Below is a small trained network, with its code and all its weights. Each question gives an input and a class and asks what happens when units are switched off, that is, made to give their printed mean instead of their output.

import numpy as np


def w(rows, s, z=0):
    codes = np.array(rows[::2]) - 128.0
    scale = np.full(codes.shape[1], s)
    scale[-1] = z or s
    return codes * scale


def f(y):
    return y / 2 * (1 + np.tanh(0.7978845608 * (y + 0.044715 * y**3)))


def log_softmax(a):
    a = a - a.max(-1, keepdims=True)
    return a - np.log(np.exp(a).sum(-1, keepdims=True))


def net(x, mask):
    res = np.array(x, float).reshape(1, 6) / 4 @ E
    y = f(res @ A[0][:, :-1].T + A[0][:, -1])
    res = res + np.where(mask, y, B[0][:, -1]) @ B[0][:, :-1]
    return log_softmax(res[-1] @ U[:, :-1].T + U[:, -1])


A, B = {}, {}
E = w([
[156,119,124,115,121,119,147,109,109,138,120,123],'x0',
[81,165,73,154,145,70,80,89,48,136,56,124],'x1',
[143,71,31,149,130,91,60,123,182,167,186,73],'x2',
[151,253,162,92,81,105,114,98,126,124,214,94],'x3',
[150,153,146,64,162,60,111,201,133,174,123,212],'x4',
[119,118,84,48,28,166,84,137,154,105,94,167],'x5',
],0.012)
A[0] = w([
[151,117,138,148,161,197,167,96,197,64,152,82,93],'n0',
[138,133,133,150,186,184,155,175,148,208,171,106,31],'n1',
[145,184,159,134,60,90,149,87,111,145,153,137,121],'n2',
[134,121,113,72,19,135,79,140,75,38,109,174,12],'n3',
[141,153,145,185,154,66,172,139,147,177,123,116,70],'n4',
[142,227,176,79,87,160,75,39,105,124,205,139,117],'n5',
[88,47,135,122,168,153,120,97,139,145,108,178,114],'n6',
[104,96,139,200,141,132,132,147,156,127,77,192,89],'n7',
[68,176,139,125,109,167,218,83,157,104,64,221,55],'n8',
[167,162,202,142,145,175,150,129,80,84,100,179,105],'n9',
[125,139,130,59,25,135,73,146,141,101,80,86,52],'n10',
[140,152,190,232,254,43,214,108,100,147,170,88,128],'n11',
[115,131,181,144,82,141,157,168,69,89,95,156,99],'n12',
[126,11,81,103,128,147,157,151,113,108,75,161,127],'n13',
[142,99,154,128,149,126,113,131,166,199,54,168,92],'n14',
[178,85,49,164,77,99,42,119,197,149,156,129,108],'n15',
[136,136,97,123,151,121,45,118,114,125,227,96,92],'n16',
[146,184,132,95,87,77,133,123,102,80,191,103,141],'n17',
[88,102,93,67,31,107,111,152,152,80,96,152,84],'n18',
[105,99,85,125,137,102,99,120,192,192,129,98,101],'n19',
[120,55,87,104,173,195,150,165,77,74,83,120,77],'n20',
[85,176,64,140,130,94,31,78,54,133,74,154,28],'n21',
[186,206,119,148,91,189,112,81,107,119,142,60,73],'n22',
[125,38,84,136,167,183,207,147,115,140,107,176,143],'n23',
[115,115,102,155,189,78,126,116,149,167,185,73,92],'n24',
[120,116,212,122,127,109,125,117,122,84,37,150,59],'n25',
[187,67,178,132,61,114,205,141,228,122,185,168,63],'n26',
[146,160,164,72,184,97,101,110,144,181,169,185,109],'n27',
[176,116,150,130,100,144,163,164,197,137,156,186,26],'n28',
[190,143,136,88,117,10,101,220,133,158,109,177,70],'n29',
[81,180,90,186,133,44,110,81,55,156,61,137,56],'n30',
[114,207,203,157,142,210,181,123,57,22,133,237,62],'n31',
[114,120,98,177,118,219,110,1,154,31,97,73,65],'n32',
[118,207,139,82,75,96,142,132,110,141,207,80,125],'n33',
[200,68,48,159,111,78,101,92,183,164,182,156,76],'n34',
[85,106,98,180,66,200,196,83,102,85,125,61,70],'n35',
[159,199,134,75,145,102,81,75,153,89,175,144,160],'n36',
[149,124,117,66,154,104,101,105,93,194,143,212,59],'n37',
[225,105,148,99,160,221,105,173,121,105,193,141,163],'n38',
[160,122,158,58,191,99,99,233,157,147,130,171,51],'n39',
[114,138,68,93,57,140,168,139,128,131,117,180,43],'n40',
[139,105,73,78,42,166,64,123,125,124,124,170,3],'n41',
],0.0085,0.0017)
B[0] = w([
[133,152,121,110,92,122,179,179,159,52,88,125,192],'n0',
[157,116,109,128,76,178,141,118,87,114,129,161,168],'n1',
[125,143,134,152,163,74,169,126,132,151,184,134,184],'n2',
[103,103,105,120,130,155,87,142,52,122,175,142,219],'n3',
[117,48,139,78,62,153,67,140,61,93,91,109,171],'n4',
[68,113,108,175,160,83,165,92,144,156,162,123,243],'n5',
[55,130,133,205,136,33,137,116,138,148,173,192,182],'n6',
[111,72,110,159,155,96,148,134,151,153,175,131,178],'n7',
[216,141,166,66,145,156,100,79,133,222,160,95,202],'n8',
[180,136,143,87,135,194,48,72,106,178,131,134,197],'n9',
[116,61,134,160,84,124,137,165,63,91,149,92,215],'n10',
[104,14,158,141,45,185,73,202,1,93,182,107,254],'n11',
[150,142,149,48,201,140,89,66,140,170,144,138,182],'n12',
[73,116,93,205,178,37,115,86,120,152,173,160,220],'n13',
[55,151,102,134,200,92,164,129,126,113,134,111,178],'n14',
[176,114,158,48,174,179,119,53,117,189,97,103,237],'n15',
[144,136,158,82,187,123,117,116,110,146,158,158,198],'n16',
[67,91,132,212,172,86,163,110,165,149,199,162,201],'n17',
[106,11,160,145,94,163,81,188,9,63,151,119,221],'n18',
[200,144,143,64,209,145,113,80,159,213,127,141,188],'n19',
[64,152,141,167,166,86,183,102,149,172,172,121,192],'n20',
[239,205,27,190,52,180,230,119,208,71,114,211,226],'n21',
[117,167,123,147,115,57,148,102,139,142,122,72,202],'n22',
[48,141,107,180,137,51,142,107,155,132,182,174,208],'n23',
[158,64,147,114,121,177,116,115,91,157,117,94,191],'n24',
[181,181,139,90,132,119,118,112,141,148,161,143,181],'n25',
[210,189,81,165,55,168,154,124,192,65,154,184,237],'n26',
[94,168,146,161,140,87,104,169,132,102,87,74,194],'n27',
[139,154,76,119,93,126,117,155,149,93,114,158,200],'n28',
[104,215,172,72,134,70,107,170,137,76,49,81,228],'n29',
[173,171,9,180,11,178,130,111,187,127,97,181,225],'n30',
[156,110,151,59,153,174,109,102,147,193,143,140,240],'n31',
[98,190,149,84,165,90,159,165,122,102,11,49,232],'n32',
[85,86,129,206,179,72,142,116,157,159,189,135,221],'n33',
[152,129,136,36,181,177,68,47,154,161,128,159,217],'n34',
[119,185,211,82,116,87,151,170,157,99,38,72,213],'n35',
[89,126,132,159,190,87,156,130,155,124,157,153,200],'n36',
[150,169,128,98,182,111,172,149,132,74,118,80,183],'n37',
[142,201,61,191,78,177,198,138,146,106,133,183,206],'n38',
[144,214,135,90,164,104,127,218,123,47,86,88,225],'n39',
[123,73,118,100,98,120,90,175,67,136,112,121,181],'n40',
[111,23,104,99,111,179,95,181,40,132,162,135,221],'n41',
],0.0063,0.013)
U = w([
[40,123,130,194,167,57,162,112,157,140,193,149,145],'0',
[100,64,137,125,71,187,122,170,2,71,162,111,247],'1',
[176,141,150,44,169,188,126,78,150,203,139,131,2],'2',
[177,186,65,171,26,185,180,135,206,45,130,192,164],'3',
[84,203,156,91,150,80,156,171,133,35,41,41,75],'4',
],0.009,0.00067)

Each question gives the input, the list of numbers given to net, and the class t.
The units are the neurons (one row each of A and B). Each row of codes is followed by its name. A weight is (code - 128) times the scale printed after its matrix; where a second scale follows, it is the last column's (A, B and U).
mask holds one flag per neuron, in row order. A switched-off neuron (its flag False) gives its mean, the last column of its row in B, instead of its output. The means were averaged over made-up inputs and are rounded, as every weight is.
A unit's drop is (log p(t) with every unit on - log p(t) with that unit switched off) / (log p(t) with every unit on - log p(t) with every unit switched off).
The circuit of an input: a set's keep is (log p(t) with only the set's units on - log p(t) with every unit switched off) / (log p(t) with every unit on - log p(t) with every unit switched off). Starting from the 12 units with the biggest drops (on a tie, the unit counted first), units are removed one at a time, each time the one whose removal leaves the highest keep (on an exact tie, the one counted first), for as long as the keep stays at least 0.8.
units of the circuit, in order: the units of the circuit, biggest drop first
unit that matters most: the unit with the biggest drop
k most important neurons: the k neurons with the biggest drops, biggest first
drop of u: that unit's drop, to one decimal
input [-6,2,-6,-1,-1,-7], class 1: units of the circuit, in order : n11
input [0,6,3,-7,8,0], class 4: 2 most important neurons : n29, n39
input [4,2,1,5,-7,1], class 4: 2 most important neurons : n32, n35
input [7,1,8,-6,5,3], class 2: 2 most important neurons : n15, n34
input [-3,8,1,-4,-2,6], class 3: 3 most important neurons : n21, n30, n11
input [-2,-3,8,7,1,-1], class 2: 3 most important neurons : n15, n34, n19
input [-7,-6,-5,8,0,7], class 0: 2 most important neurons : n5, n33
input [6,-2,-8,7,-6,-1], class 2: 2 most important neurons : n31, n9
input [-4,-8,-2,-8,-3,8], class 0: 3 most important neurons : n13, n23, n20
input [-2,3,-7,6,4,3], class 2: 3 most important neurons : n31, n8, n9
input [-4,-2,-8,7,3,5], class 2: 3 most important neurons : n31, n8, n9
input [3,-8,7,-2,0,-6], class 3: 3 most important neurons : n26, n38, n0
input [-8,-7,-8,-6,7,8], class 1: 2 most important neurons : n18, n3
input [-4,-8,-3,-8,-2,5], class 0: unit that matters most : n13
input [4,-3,-7,5,1,-4], class 2: 2 most important neurons : n31, n9
input [1,8,0,-5,7,1], class 3: 2 most important neurons : n21, n30
input [-2,-2,5,5,-4,5], class 0: drop of n1 : 0.1
input [7,3,1,-7,2,1], class 0: drop of n27 : 0.0
input [-6,8,4,0,-4,1], class 3: drop of n21 : 0.2
input [4,0,5,0,-6,1], class 4: units of the circuit, in order : n32
input [0,1,0,-6,-8,2], class 4: drop of n32 : 1.1
